Below are the code and all the weights of a small trained network. Each question names an input and a class and asks about switching units off, where a switched-off unit gives its printed mean instead of its output.

import numpy as np


def w(rows, s, z=0):
    codes = np.array(rows[::2]) - 128.0
    scale = np.full(codes.shape[1], s)
    scale[-1] = z or s
    return codes * scale


def norm(h):
    return h / np.sqrt((h * h).mean(-1, keepdims=True) + 1e-5)


def f(y):
    return np.maximum(y, 0)


def log_softmax(a):
    a = a - a.max(-1, keepdims=True)
    return a - np.log(np.exp(a).sum(-1, keepdims=True))


def net(x, mask):
    res = np.array(x, float).reshape(1, 2) / 4 @ E
    u = 0
    for l in range(2):
        y = f(norm(res) @ A[l][:, :-1].T + A[l][:, -1])
        res = res + np.where(mask[u : u + 7], y, B[l][:, -1]) @ B[l][:, :-1]
        u += 7
    return log_softmax(norm(res)[-1] @ U[:, :-1].T + U[:, -1])


A, B = {}, {}
E = w([
[95,108,99,135,166,138],'x0',
[70,70,184,121,4,69],'x1',
],0.011)
A[0] = w([
[127,142,77,107,191,132,94],'L0N1',
[132,88,165,34,105,217,6],'L0N2',
[88,98,130,170,75,36,84],'L0N3',
[28,3,104,129,132,105,129],'L0N4',
[97,69,212,57,53,79,18],'L0N5',
[44,27,131,99,126,154,117],'L0N6',
[103,28,173,149,82,127,96],'L0N7',
],0.014,0.011)
B[0] = w([
[152,106,120,131,189,160,222],'L0N1',
[233,16,213,24,228,240,128],'L0N2',
[124,51,183,57,145,88,231],'L0N3',
[45,54,198,39,70,64,249],'L0N4',
[53,75,197,10,171,15,255],'L0N5',
[101,48,179,56,80,55,215],'L0N6',
[151,114,72,100,118,134,234],'L0N7',
],0.013,0.0097)
A[1] = w([
[93,49,226,52,107,83,89],'L1N1',
[59,54,247,38,61,43,112],'L1N2',
[106,84,207,181,176,105,45],'L1N3',
[151,115,200,101,62,87,150],'L1N4',
[25,210,222,19,20,75,22],'L1N5',
[67,234,17,221,76,8,6],'L1N6',
[82,75,231,97,112,89,127],'L1N7',
],0.013,0.011)
B[1] = w([
[137,21,191,49,19,143,217],'L1N1',
[27,67,207,7,33,95,252],'L1N2',
[73,69,160,75,195,89,129],'L1N3',
[70,45,124,81,83,114,178],'L1N4',
[189,60,192,21,25,143,186],'L1N5',
[30,242,234,9,44,59,128],'L1N6',
[125,97,107,90,70,137,201],'L1N7',
],0.013,0.023)
U = w([
[63,58,211,55,20,65,226],'0',
[189,121,65,172,249,216,212],'1',
[18,249,180,235,103,46,6],'2',
[37,232,184,238,103,40,6],'3',
],0.014,0.011)

Each question gives the input, the list of numbers given to net, and the class t.
The units are the neurons (one row each of A and B). Each row of codes is followed by its name. A weight is (code - 128) times the scale printed after its matrix; where a second scale follows, it is the last column's (A, B and U).
mask holds one flag per neuron, layer by layer. A switched-off neuron (its flag False) gives its mean, the last column of its row in B, instead of its output. The means were averaged over made-up inputs and are rounded, as every weight is.
A unit's drop is (log p(t) with every unit on - log p(t) with that unit switched off) / (log p(t) with every unit on - log p(t) with every unit switched off).
unit that matters most: the unit with the biggest drop
top k neurons: the k neurons with the biggest drops, biggest first
top k neurons in layer l: the k neurons of layer l with the biggest drops, biggest first
drop when u is switched off: that unit's drop, to one decimal
input [3,-3], class 1: top 2 neurons in layer 1	(L1N2 L1N1)
input [-2,-5], class 1: top 2 neurons	(L1N2 L0N4)
input [-3,-4], class 1: top 2 neurons in layer 0	(L0N4 L0N5)
input [5,-7], class 1: unit that matters most	L1N2
input [7,-3], class 1: top 2 neurons	(L1N2 L0N5)
input [-7,-7], class 1: top 2 neurons	(L1N2 L1N1)
input [-5,-2], class 1: top 3 neurons in layer 1	(L1N2 L1N1 L1N4)
input [-8,-3], class 1: top 4 neurons in layer 1	(L1N2 L1N1 L1N4 L1N5)
input [-3,-5], class 1: top 2 neurons	(L1N2 L0N4)
input [-5,-3], class 1: top 3 neurons in layer 1	(L1N2 L1N1 L1N5)
input [7,-7], class 1: drop when L1N2 is switched off	0.4
